(in the rows, 128 means zero)
Each row of numbers stands for one element and depends on some of the facts below. Use the named rows to name the rest.

Some elements and their rows:
[122 119 119 128 123 105 146  59 158 132 141 128 124 153 110 161 132 162
 133 134 121 142  97 164 124 155 109 118 162 136 110 154 174 139 143  91]: botrar
[116 108 111 128 118 104 137  65 163 137 133 131 127 154 105 148 130 153
 130 130 128 138  97 160 123 154 109 119 162 142 111 153 174 135 139  96]: guge
[143 126 132 139 122 115 116 130  70 134 126 131 116 142 150 124 126 171
 126 172 101 159 110 108  94 130 136 116 143 109 106 135 165 109  94 144]: miflun
[148 148 161 128 131 135 105 165  32 122 111 119 116 127 162 106 112 139
 138 148 103 150 133  77  94  87 135 114 119  96 123 105 121 118 100 173]: bufak
[119  98 118 117 107 117 136  74 159 141 123 131 113 145 113 147 122 164
 127 156 123 164  95 147 118 156  95 112 165 143 115 156 161 146 159  99]: stuskim
[104 142 133 167 113 114 144 110 210 110 148 134 158 118  96 129 162 106
 110  61 130  72 117 185 142 126 145 127 116 143 135 116 126 128 152 119]: drikol
[112 134 103 136 121 116 138  86 200 110 149 162 151 119 119 145 163 174
 113 108 131 138 110 164 146 166 140 127 141 126 107 178 169 128 130 114]: siskes
[108 104 123 108 134 129 136  89 152 123 107 128 123 153 102 166 132 113
 151 118 135 113 115 156 105 140 114 131 138 163 135 114 108 146 156 109]: stunazal
[132 165 137 158 151 113 104 175  77  96 133 150 170 132 144  96 157 103
 124  76 123 105 162 104 117 109 182 129  96 101 111 121  93  99  55 188]: bagrotra
[127 121 118 126 122 106 143  70 147 135 139 130 122 153 112 157 129 159
 132 137 128 147 105 154 128 156 109 121 160 133 109 157 171 142 134  87]: mesta
[134 119 116  95 155 164 132 169 208 146 153 117 124  68 112 121  99  89
 107 133 183 136 202 114 237 154 118 135 135 137 146 173 114 144 166  75]: breklibrun
[145 109 102  79 184 150 142 144 161 156 127 110 101  95 104 131  75  76
 135 150 205 123 197 105 217 149 102 151 148 157 155 146 108 149 149  54]: nolur
[144 152 150 146 125 120 131 162  65 133 130 114 123 137 142  93 121 140
 141 132 111 124 122  99 101  99 131 116 124 102 116 110 135 119 104 158]: flosko
[133 155 158 146 133 125 104 139 124  95 146 160 150 122 139 158 163 125
 115  96 121 135 147 135 124 126 165 117 119 108 128 130  91 123 109 164]: grigra
[148 107  87  91 164 133 147 135 167 173 151 104 103 104 105 112  77 120
 123 163 198 149 181 102 226 170  98 133 169 136 125 196 165 141 146  41]: dosi
[127 158 158 150 137 121 100 146 109  93 132 157 147 133 144 143 160 121
 120  99 111 129 147 126 118 119 163 115 116 106 125 126  85 120  94 176]: tisalok
[ 96 110 132 129 121 123 125 102 195 110 127 153 155 136 102 161 168 111
 125  89 127 119 132 165 131 150 136 119 123 152 136 138  94 141 150 132]: fetre
[103  97 140 120 106 137 113 105 194 111 118 161 131 115 114 173 150 127
 103 127 126 148 125 161 130 145 125 112 136 154 145 137  87 145 163 138]: balik
[107 100 100 133 108 100 135  71 164 141 122 123 135 159  88 127 127 140
 130 117 129 130  97 161 116 156 110 120 157 149 101 151 172 128 139  95]: zutrofi
[108 122 109 102 131 141 153 103 153 125 100 117 124 116 109 148 133 140
 152 112 135 108 109 140 116 125 119 145 121 146 131 117 147 120 151 108]: klaskar
[116 126 102  94 150 134 159  80 153 109 100 141 124 132 110 182 139 140
 161 111 143 106 108 156 112 139 120 157 130 153 132 112 126 135 140 107]: pinunom

How the elements are related:
grofazus (skifalar b) (drubrem faskodruk)
meplur (drubrem flegom)
drinedam (drubrem flegom)
flezas (flaflus kerur) (skifalar b) (drubrem luvofer)
kiklok (drubrem triklanas)
fiskan (rarum 774) (flaflus furum) (skifalar a) (drubrem zomas)
miskol (rarum 581) (skifalar b) (drubrem flegom)
dretek (rarum 612) (skifalar b) (drubrem naflum)
gimim (rarum 732) (skifalar b) (drubrem lide)
nolur (skifalar a) (drubrem naflum)
klakleder (rarum 311) (skifalar a) (drubrem trebrim)
vibin (rarum 612) (skifalar a) (drubrem drepo)
flegom (notrus fiskan, mono, trutrer)
vuvar (rarum 934) (flaflus flatri, replas) (skifalar c) (drubrem flosko)
luvofer (drubrem pubrofe)
mesta (rarum 133) (skifalar c) (drubrem luvofer)
besan (rarum 732) (skifalar b) (drubrem drefoter) (notrus dumak)
skaza (rarum 311) (skifalar c) (drubrem lide)
rosok (rarum 165) (skifalar a) (drubrem luvofer)
sumur (rarum 165) (flaflus fliras, dumak) (skifalar a) (drubrem nuse) (notrus vipor, dumak, nebril, plabivis)
stoge (rarum 841) (flaflus goskir, brafi) (skifalar a) (drubrem trakli)
varagrek (rarum 133) (flaflus vunilos) (skifalar b) (drubrem flegom) (notrus plabivis)
broka (drubrem stugrin)
zafla (rarum 215) (flaflus balik, pusadru) (skifalar b) (drubrem faskodruk)
trakli (notrus nebril, plabivis)
bigradrom (rarum 265) (flaflus pugravi) (skifalar c) (drubrem sunir)
motakla (rarum 612) (skifalar d) (drubrem sunir)
skime (rarum 612) (skifalar c) (drubrem drefoter) (notrus plabivis)
pogil (rarum 265) (skifalar c) (drubrem nuse)
voklan (drubrem faskodruk) (notrus biflune)
dosi (skifalar c) (drubrem naflum)
flosko (drubrem drinedam)
nebril (rarum 581) (skifalar b) (drubrem pubrofe)
lide (drubrem flegom)
reven (rarum 311) (flaflus stuzinem) (skifalar c) (drubrem meplur)
flopok (rarum 165) (flaflus pusadru) (skifalar a) (drubrem faskodruk)
stunazal (rarum 215) (skifalar a) (drubrem kiklok)
nuse (drubrem trakli)
brafi (rarum 133) (skifalar a) (drubrem trakli)
pidra (rarum 774) (skifalar a) (drubrem klezalo) (notrus faskodruk, fufler)
kaske (rarum 311) (skifalar c) (drubrem triklanas)
kebrastin (rarum 133) (skifalar d) (drubrem klezalo) (notrus plabivis)
divik (flaflus plupin) (skifalar b) (drubrem trutrer)
flubrigris (rarum 265) (skifalar a) (drubrem flufas)
brivik (rarum 934) (flaflus tutro) (skifalar a) (drubrem drepo) (notrus peplo, puvano)
miflun (rarum 311) (skifalar c) (drubrem klezalo) (notrus fuvam)
patufol (rarum 732) (flaflus pafebuk) (skifalar c) (drubrem flosko)
nosum (rarum 215) (flaflus flatri) (skifalar c) (drubrem flosko)
biflune (rarum 732) (flaflus sumur) (skifalar a) (drubrem nuse) (notrus fufler, plabivis)
bebror (rarum 581) (skifalar b) (drubrem zomas)
bidos (skifalar a) (drubrem flufas)
vipor (rarum 65) (skifalar c) (drubrem meplur)
lumeplon (skifalar d) (drubrem drefoter)
bubrostol (rarum 612) (flaflus draskevor) (skifalar d) (drubrem meplur)
brodra (rarum 581) (skifalar a) (drubrem luvofer)
trimil (rarum 934) (flaflus varagrek) (skifalar c) (drubrem flegom)
bikor (skifalar a) (drubrem flosko) (notrus plabivis)
kerur (rarum 311) (flaflus troneder) (skifalar a) (drubrem luvofer)
breklibrun (flaflus dosi) (skifalar b) (drubrem naflum)
drarom (rarum 133) (skifalar c) (drubrem sunir) (notrus sunir)
gafisku (rarum 934) (flaflus masta, sumur) (skifalar a) (drubrem nuse)
klelokal (flaflus dretek) (skifalar c) (drubrem naflum) (notrus varagrek)
dufli (rarum 165) (skifalar c) (drubrem naflum) (notrus pomi, trakli)
furum (rarum 165) (flaflus grigra) (skifalar a) (drubrem zomas)
grigra (rarum 65) (flaflus fiskan, zubro) (skifalar a) (drubrem zomas)
klubar (rarum 265) (skifalar d) (drubrem drepo)
trutrer (drubrem faskodruk)
brudrodrel (rarum 165) (flaflus seri) (skifalar c) (drubrem triklanas) (notrus pusadru)
seplek (rarum 133) (flaflus klaskar) (skifalar a) (drubrem doplaker)
bufak (rarum 311) (skifalar b) (drubrem sunir)
troneder (rarum 774) (flaflus kerur) (skifalar d) (drubrem luvofer)
plupin (rarum 311) (skifalar d) (drubrem trutrer) (notrus fuvam)
pomi (rarum 934) (skifalar a) (drubrem trebrim) (notrus fufler)
plabivis (rarum 581) (skifalar a) (drubrem klezalo)
liplol (flaflus kogrum) (skifalar b) (drubrem faskodruk)
pugravi (rarum 732) (skifalar d) (drubrem sunir)
fufler (rarum 265) (skifalar d) (drubrem drefoter)
draskevor (rarum 165) (skifalar c) (drubrem meplur)
drefoter (drubrem drinedam)
medru (rarum 774) (flaflus draskevor, tremebil, modre) (skifalar a) (drubrem meplur)
skesker (rarum 934) (flaflus plales) (skifalar d) (drubrem trutrer)
sesku (rarum 65) (flaflus kaske) (skifalar a) (drubrem triklanas)
stodil (rarum 612) (skifalar a) (drubrem klezalo)
modre (rarum 732) (skifalar a) (drubrem meplur)
sefun (skifalar c) (drubrem sunir)
klaskar (skifalar b) (drubrem doplaker) (notrus mono, trakli)
tremebil (skifalar b) (drubrem meplur)
tisalok (rarum 165) (flaflus kebrastin) (skifalar a) (drubrem klezalo)
brutim (flaflus bubrostol) (skifalar a) (drubrem meplur)
goskir (rarum 311) (skifalar a) (drubrem trakli)
tutro (rarum 311) (skifalar a) (drubrem drepo)
bagrotra (rarum 774) (flaflus tromu) (skifalar a) (drubrem sunir) (notrus baflan)
puvano (rarum 165) (skifalar d) (drubrem drefoter)
siskes (rarum 165) (flaflus bidos) (skifalar c) (drubrem flufas) (notrus leduk, baflan)
fetre (rarum 732) (flaflus lenom) (skifalar a) (drubrem kiklok)
masta (skifalar a) (drubrem nuse)
mono (rarum 311) (skifalar c) (drubrem voklan)
pluven (rarum 581) (skifalar a) (drubrem drepo) (notrus fuvam, peplo, fufler, trakli, plabivis)
traze (rarum 165) (skifalar d) (drubrem broka) (notrus peplo)
faskodruk (notrus sunir, vipor)
sugro (rarum 311) (skifalar d) (drubrem zomas)
gikin (rarum 581) (skifalar b) (drubrem lide)
stuskim (rarum 934) (skifalar c) (drubrem kiklok)
kedronu (rarum 774) (skifalar a) (drubrem kiklok)
naflum (drubrem stugrin)
kogrum (rarum 65) (skifalar b) (drubrem faskodruk) (notrus fufler)
stuzinem (rarum 265) (skifalar d) (drubrem meplur)
stugrin (drubrem trakli)
pusadru (rarum 581) (skifalar a) (drubrem faskodruk) (notrus leduk)
sunir (drubrem drinedam) (notrus plabivis)
tromu (rarum 65) (skifalar b) (drubrem sunir) (notrus peplo)
seri (rarum 934) (flaflus sesku) (skifalar a) (drubrem triklanas)
guro (rarum 65) (flaflus posuk) (skifalar c) (drubrem naflum) (notrus leduk)
balik (rarum 934) (flaflus grofazus) (skifalar a) (drubrem faskodruk)
botrar (rarum 133) (skifalar c) (drubrem drepo)
bedar (rarum 65) (skifalar b) (drubrem nuse)
pafebuk (rarum 841) (flaflus stufli) (skifalar a) (drubrem flosko)
klezalo (drubrem meplur)
plales (rarum 774) (skifalar a) (drubrem trutrer)
bilalis (rarum 774) (flaflus varagrek) (skifalar d) (drubrem flegom)
drepo (drubrem flufas)
pinunom (rarum 133) (skifalar a) (drubrem faskodruk) (notrus nebril, trakli)
zutrofi (rarum 612) (skifalar c) (drubrem voklan)
tribrol (rarum 934) (flaflus sugro) (skifalar a) (drubrem zomas)
dumak (rarum 311) (flaflus gafisku, sumur) (skifalar b) (drubrem nuse)
stufli (rarum 65) (flaflus vuvar, nosum) (skifalar b) (drubrem flosko) (notrus vipor, varagrek, plabivis)
lenom (rarum 311) (flaflus leduk) (skifalar d) (drubrem kiklok)
skinifa (rarum 581) (flaflus breplom) (skifalar d) (drubrem drefoter)
baflan (rarum 165) (skifalar b) (drubrem trebrim) (notrus plabivis)
peplo (skifalar b) (drubrem drepo) (notrus plabivis)
replas (skifalar b) (drubrem flosko)
flekon (skifalar c) (drubrem drefoter) (notrus nebril)
posuk (skifalar c) (drubrem naflum)
zubro (rarum 732) (skifalar a) (drubrem zomas) (notrus pomi)
trebrim (drubrem drinedam) (notrus skime, vipor, fufler, varagrek)
stagur (rarum 311) (skifalar b) (drubrem drinedam)
zomas (drubrem flegom) (notrus dumak)
drikol (rarum 774) (flaflus brivik, vibin, botrar) (skifalar d) (drubrem drepo)
guge (skifalar c) (drubrem voklan)
vunilos (rarum 311) (skifalar c) (drubrem flegom)
trisuk (skifalar c) (drubrem naflum)
mefler (rarum 165) (flaflus motakla) (skifalar a) (drubrem sunir) (notrus leklek)
plepo (rarum 934) (skifalar c) (drubrem lide)
leklek (rarum 934) (skifalar c) (drubrem drefoter) (notrus plabivis)
leduk (rarum 612) (skifalar b) (drubrem kiklok) (notrus trakli)
fliras (rarum 581) (flaflus sumur, pogil) (skifalar b) (drubrem nuse) (notrus trakli, plabivis, pafebuk)
flatri (rarum 311) (flaflus nosum) (skifalar b) (drubrem flosko)
trafli (rarum 165) (skifalar a) (drubrem flosko)
breplom (rarum 65) (skifalar a) (drubrem drefoter) (notrus leduk, plabivis)
fuvam (rarum 612) (skifalar c) (drubrem zomas) (notrus varagrek)
flakel (rarum 165) (skifalar d) (drubrem stugrin)

Name these rows:
No name comes twice in this set of rows, the named rows included.
[ 97 114 145 128  88 123 111 112 188 118 141 144 139  96  92 172 156 129
 105  85 128 131 118 164 136 129 151 113 133 119 134 144 123 124 180 133] : flezas
[142 140 125 113 158 143 163 147 168 155 148  95 103  94 110 124  92  97
 139 134 180  94 162 122 195 130 107 146 135 143 153 122 131 149 159  66] : flakel
[123 130 130 132 134 112 108 137  65 117 101 125 135 148 124 116 125 110
 145 107 122 113 128 108  83 111 138 124 119 131 120  99 103 122  93 157] : stodil
[161 158 134 148 141 110 118 151  31 136 145 127 130 159 169 103 132 167
 142 157 107 155 125  82 102 118 148 117 134  83  94 146 158 105  70 156] : drarom
[151 161 157 155 130 126 129 192  45 131 126 105 119 134 151  85 116 128
 141 128 114 110 128  81  96  84 142 120 108  98 129  89 113 118  97 176] : lumeplon
[147 151 170 168 100 132  97 202  85 114 123 141 123  89 158  76 127 129
  91 133 106 145 129  85 117  91 148 103 104  93 136  98  98 114 109 208] : skinifa
[127 119 143 146  99 120 103 136 144 125 148 155 130 124 137 128 153 171
  93 147 108 191 123 124 134 152 140  96 148 101 109 172 131 127 127 155] : trimil
[142 141 154 143 110 134 135 147  94 130 120 116 106 122 133 121 110 141
 135 138 117 122 106 113 103  98 121 122 121 118 140  82 120 135 138 148] : sugro
[114 108 115 105 108 133 117  91 149 119  88 121 111 114 107 136 108 128
 129 126 131 133 103 146 121 121  95 134 138 152 138 116 143 135 158 108] : nebril
[107 110 149 144  90 139 141 119 208 126 130 144 122 108 115 152 146 141
 101 120 112 131 101 167 133 133 114 114 125 144 150 115 107 153 189 134] : skesker

Now the same elements, written a new way:
Named rows:
[111 144 137 127 128 114 157 119 106 130 117 142 129 172]: flezas
[131 148 147 136 116 137 146 107  99 163 103 129 120 184]: troneder
[123 133 132 135 129 118 141 120 130 118 114 133 152 107]: vipor
[128 121 133 135 119 123 125 114 135 119 116 127 140  91]: sunir
[112 128 132 132 135 120 127 121 133 110 131 127 136 125]: bebror
[117 135 127 135 121 132 127 115 125 139 117 123 123 112]: tribrol
[132 129 132 139 119 144 120 115 143 139 123 118 137  60]: fufler
[117 154 123 135 118 128 162 114 112 140 109 126 127 160]: balik
[123 114 138 134 125 124 101 109 136 115 120 131 141  89]: skime
[130 145 125 138 129 126 147 115 127 115 108 120 134 170]: flufas
[138 146 124 130 115 106  97  95 140 114 151 112 139 181]: posuk
[129 143 127 136 131 127 140 117 124 119 114 115 133 165]: pubrofe
[118 113 138 128 123 123 104 112 129 112 129 136 148  95]: baflan
[125 144 129 134 131 120 152 120 125 110 110 120 131 168]: kaske
[132 116 135 137 121 138 122 127 145 129 124 102 116  72]: pugravi
[125 129 134 134 128 120 129 109 129 116 112 131 148 122]: fuvam
[136 142 120 132 109 124 136 106 146 124 138 115 135 172]: masta
[125 120 133 137 133 129 109 116 141 120 124 118 125 101]: drefoter
[131 128 146 140 116 141 135 104 121 157 117 126 119 141]: bilalis
[124 143 129 136 137 122 149 114 127 112 109 127 138 182]: zutrofi
[120 121 123 136 135 128 120 118 136 120 109 115 136 149]: flegom

Name these rows:
No name comes twice in this set of rows, the named rows included.
[125 133 126 141 130 146 116 115 146 134 113 116 126 106] : stuzinem
[132 131 132 136 117 136 149 126 128 128 122 128 161  95] : plabivis
[121 122 132 132 126 119 122 118 141 111 106 127 131 100] : miflun
[124 147 114 135 121 114 116  94 139 117 135 125 140 171] : pogil
[126 124 135 133 112 143 109 101 128 127 105 131 127 110] : pidra
[113 120 132 137 137 125  96 108 134 131 132 130 128  84] : bigradrom
[133 146 134 141 120 142 158 105 110 152 102 120 126 170] : drikol
[148 143 128 130  92 124 102  96 151 139 127 117 141 172] : traze
[131 109 147 136 132 139 104 115 142 124 130 121 128  96] : trafli
[124 130 129 129 114 131 130 124 142 119 110 118 123 110] : zubro
[125 114 138 136 136 122 101 115 139 114 131 120 128  86] : sefun
[119 111 130 130 119 131 103 125 160 126 116 128 136  82] : breplom

